Below is a small trained network, with its code and all its weights. Each question gives an input and a class and asks what happens when units are switched off, that is, made to give their printed mean instead of their output.

import numpy as np


def w(rows, s, z=0):
    codes = np.array(rows[::2]) - 128.0
    scale = np.full(codes.shape[1], s)
    scale[-1] = z or s
    return codes * scale


def f(y):
    return np.maximum(y, 0)


def log_softmax(a):
    a = a - a.max(-1, keepdims=True)
    return a - np.log(np.exp(a).sum(-1, keepdims=True))


def net(x, mask):
    res = np.array(x, float).reshape(1, 3) / 4 @ E
    y = f(res @ A[0][:, :-1].T + A[0][:, -1])
    res = res + np.where(mask, y, B[0][:, -1]) @ B[0][:, :-1]
    return log_softmax(res[-1] @ U[:, :-1].T + U[:, -1])


A, B = {}, {}
E = w([
[133,158,21,119,159],'x0',
[154,134,101,6,146],'x1',
[125,78,175,115,116],'x2',
],0.014)
A[0] = w([
[132,65,229,155,131,133],'neuron 0',
[132,136,96,77,126,161],'neuron 1',
[122,119,108,113,106,59],'neuron 2',
[149,137,141,135,158,47],'neuron 3',
[108,78,39,47,114,144],'neuron 4',
[104,125,98,160,111,53],'neuron 5',
[124,122,105,187,167,154],'neuron 6',
[123,110,144,139,144,33],'neuron 7',
[137,126,48,254,112,122],'neuron 8',
[121,56,141,136,106,60],'neuron 9',
[158,102,88,89,146,109],'neuron 10',
[133,141,94,65,127,161],'neuron 11',
[142,103,95,86,152,123],'neuron 12',
[134,187,193,128,127,143],'neuron 13',
[146,76,178,151,127,165],'neuron 14',
[116,100,165,135,98,128],'neuron 15',
[93,125,125,117,137,95],'neuron 16',
[122,119,145,129,129,51],'neuron 17',
[123,112,122,117,120,2],'neuron 18',
],0.019,0.0051)
B[0] = w([
[53,135,250,138,103,242],'neuron 0',
[180,148,122,72,112,182],'neuron 1',
[99,104,124,122,98,134],'neuron 2',
[200,125,156,181,231,128],'neuron 3',
[94,26,114,41,139,211],'neuron 4',
[133,156,109,135,151,156],'neuron 5',
[174,94,56,179,133,187],'neuron 6',
[150,148,165,136,182,138],'neuron 7',
[87,162,6,196,154,251],'neuron 8',
[156,103,162,148,117,165],'neuron 9',
[63,152,142,51,185,173],'neuron 10',
[218,137,100,67,112,192],'neuron 11',
[86,113,113,62,147,173],'neuron 12',
[253,168,119,217,86,168],'neuron 13',
[172,42,169,182,120,199],'neuron 14',
[97,155,196,119,157,180],'neuron 15',
[115,81,99,139,55,129],'neuron 16',
[130,147,160,126,164,137],'neuron 17',
[108,124,142,123,133,128],'neuron 18',
],0.031,0.019)
U = w([
[150,85,252,125,101,55],'0',
[196,127,185,82,91,51],'1',
[43,234,194,55,101,2],'2',
[167,79,165,25,118,151],'3',
[132,108,122,142,137,241],'4',
],0.011,0.0037)

Each question gives the input, the list of numbers given to net, and the class t.
The units are the neurons (one row each of A and B). Each row of codes is followed by its name. A weight is (code - 128) times the scale printed after its matrix; where a second scale follows, it is the last column's (A, B and U).
mask holds one flag per neuron, in row order. A switched-off neuron (its flag False) gives its mean, the last column of its row in B, instead of its output. The means were averaged over made-up inputs and are rounded, as every weight is.
A unit's drop is (log p(t) with every unit on - log p(t) with that unit switched off) / (log p(t) with every unit on - log p(t) with every unit switched off).
The circuit of an input: a set's keep is (log p(t) with only the set's units on - log p(t) with every unit switched off) / (log p(t) with every unit on - log p(t) with every unit switched off). Starting from the 12 units with the biggest drops (on a tie, the unit counted first), units are removed one at a time, each time the one whose removal leaves the highest keep (on an exact tie, the one counted first), for as long as the keep stays at least 0.8.
units of the circuit, in order: the units of the circuit, biggest drop first
top k neurons: the k neurons with the biggest drops, biggest first
drop when u is switched off: that unit's drop, to one decimal
input [-8,6,-6], class 1: top 2 neurons -> neuron 13; neuron 4
input [-8,7,-4], class 1: units of the circuit, in order -> neuron 13
input [-4,1,-5], class 0: top 4 neurons -> neuron 8; neuron 11; neuron 1; neuron 6
input [4,0,-3], class 3: top 4 neurons -> neuron 4; neuron 13; neuron 11; neuron 1
input [-3,2,-5], class 1: units of the circuit, in order -> neuron 8; neuron 4; neuron 0
input [-4,6,5], class 0: top 2 neurons -> neuron 0; neuron 8
input [-4,3,-7], class 1: units of the circuit, in order -> neuron 4; neuron 8; neuron 13; neuron 0
input [-7,6,-4], class 1: top 2 neurons -> neuron 13; neuron 4
input [-2,4,5], class 0: top 2 neurons -> neuron 8; neuron 0
input [-3,-1,-4], class 0: top 2 neurons -> neuron 8; neuron 6
input [-7,3,-6], class 0: drop when neuron 8 is switched off -> 0.9
input [2,1,-6], class 3: drop when neuron 16 is switched off -> 0.0
input [-5,8,8], class 0: drop when neuron 0 is switched off -> 2.1
input [-5,4,-2], class 0: top neuron -> neuron 8
